Below are the code and all the weights of a small trained network. Each question names an input and a class and asks about switching units off, where a switched-off unit gives its printed mean instead of its output.

import numpy as np


def w(rows, s, z=0):
    codes = np.array(rows[::2]) - 128.0
    scale = np.full(codes.shape[1], s)
    scale[-1] = z or s
    return codes * scale


def norm(h):
    return h / np.sqrt((h * h).mean(-1, keepdims=True) + 1e-5)


def f(y):
    return y / 2 * (1 + np.tanh(0.7978845608 * (y + 0.044715 * y**3)))


def log_softmax(a):
    a = a - a.max(-1, keepdims=True)
    return a - np.log(np.exp(a).sum(-1, keepdims=True))


def net(x, mask):
    res = np.array(x, float).reshape(1, 2) / 4 @ E
    u = 0
    for l in range(3):
        y = f(norm(res) @ A[l][:, :-1].T + A[l][:, -1])
        res = res + np.where(mask[u : u + 4], y, B[l][:, -1]) @ B[l][:, :-1]
        u += 4
    return log_softmax(norm(res)[-1] @ U[:, :-1].T + U[:, -1])


A, B = {}, {}
E = w([
[107,58,194,40,31,85,118,86,134,39],'x0',
[96,73,169,254,197,87,131,144,165,128],'x1',
],0.0083)
A[0] = w([
[182,142,65,181,88,143,98,78,96,148,4],'0.n0',
[62,73,164,114,99,146,88,74,157,96,212],'0.n1',
[175,229,179,4,124,186,125,189,132,133,94],'0.n2',
[93,215,171,182,127,117,120,210,128,138,140],'0.n3',
],0.0043,0.0037)
B[0] = w([
[127,5,235,91,141,172,122,160,242,129,106],'0.n0',
[72,191,79,213,224,165,69,200,92,188,254],'0.n1',
[129,148,97,254,121,92,134,67,169,84,244],'0.n2',
[90,29,58,65,81,84,85,40,71,183,165],'0.n3',
],0.0068,0.0036)
A[1] = w([
[179,64,121,48,100,52,181,57,151,222,24],'1.n0',
[62,44,250,76,99,68,31,138,149,64,104],'1.n1',
[132,59,189,200,180,99,140,173,254,126,5],'1.n2',
[99,154,83,209,140,82,84,106,85,92,162],'1.n3',
],0.0065,0.0016)
B[1] = w([
[39,140,123,76,82,180,157,127,220,131,121],'1.n0',
[174,123,43,64,224,1,175,200,49,169,243],'1.n1',
[180,170,171,160,44,166,88,64,155,67,210],'1.n2',
[73,62,129,34,144,207,153,121,181,137,254],'1.n3',
],0.0086,0.0063)
A[2] = w([
[175,126,135,198,150,129,110,175,109,254,91],'2.n0',
[143,41,193,201,178,51,111,99,165,94,37],'2.n1',
[228,209,132,122,34,153,79,42,107,78,149],'2.n2',
[158,123,93,154,138,166,142,136,130,174,251],'2.n3',
],0.0087,0.0013)
B[2] = w([
[154,132,91,33,164,38,163,170,96,111,204],'2.n0',
[180,229,150,160,1,143,102,24,147,136,218],'2.n1',
[151,135,224,229,84,115,76,20,173,131,253],'2.n2',
[97,96,176,121,88,105,92,158,93,70,217],'2.n3',
],0.0087,0.006)
U = w([
[191,200,173,181,62,116,76,10,143,111,202],'0',
[162,136,74,28,189,33,138,218,67,136,238],'1',
[12,52,142,83,130,239,124,128,171,129,138],'2',
[145,129,176,181,129,159,197,194,126,142,4],'3',
[150,147,187,142,133,158,195,185,140,134,2],'4',
],0.012,0.0034)

Each question gives the input, the list of numbers given to net, and the class t.
The units are the neurons (one row each of A and B). Each row of codes is followed by its name. A weight is (code - 128) times the scale printed after its matrix; where a second scale follows, it is the last column's (A, B and U).
mask holds one flag per neuron, layer by layer. A switched-off neuron (its flag False) gives its mean, the last column of its row in B, instead of its output. The means were averaged over made-up inputs and are rounded, as every weight is.
A unit's drop is (log p(t) with every unit on - log p(t) with that unit switched off) / (log p(t) with every unit on - log p(t) with every unit switched off).
most important unit: the unit with the biggest drop
top k neurons: the k neurons with the biggest drops, biggest first
top k neurons in layer l: the k neurons of layer l with the biggest drops, biggest first
drop of u: that unit's drop, to one decimal
input [-4,-2], class 1: most important unit => 1.n2
input [-1,3], class 2: top 2 neurons in layer 0 => 0.n3, 0.n0
input [-7,6], class 1: top 2 neurons => 2.n0, 0.n2
input [-5,4], class 1: top 2 neurons in layer 0 => 0.n2, 0.n3
input [-2,3], class 2: top 2 neurons => 0.n3, 1.n3
input [-2,-3], class 2: top 3 neurons in layer 1 => 1.n2, 1.n1, 1.n3
input [2,2], class 2: top 2 neurons => 0.n1, 1.n1
input [-2,1], class 2: top 3 neurons => 0.n3, 0.n1, 1.n0
input [1,-3], class 2: top 2 neurons in layer 1 => 1.n3, 1.n2
input [5,-4], class 1: top 2 neurons => 1.n2, 1.n1
input [-4,1], class 1: top 2 neurons => 0.n2, 2.n0
input [8,6], class 1: top 2 neurons => 1.n1, 0.n2
input [-3,-3], class 2: top 2 neurons => 0.n2, 1.n1
input [-1,0], class 2: most important unit => 1.n0
input [-1,-3], class 2: top 2 neurons in layer 2 => 2.n1, 2.n2
input [-6,2], class 1: drop of 2.n0 => 0.1
input [7,2], class 1: drop of 1.n1 => 0.4
input [8,-3], class 1: drop of 1.n1 => 0.1
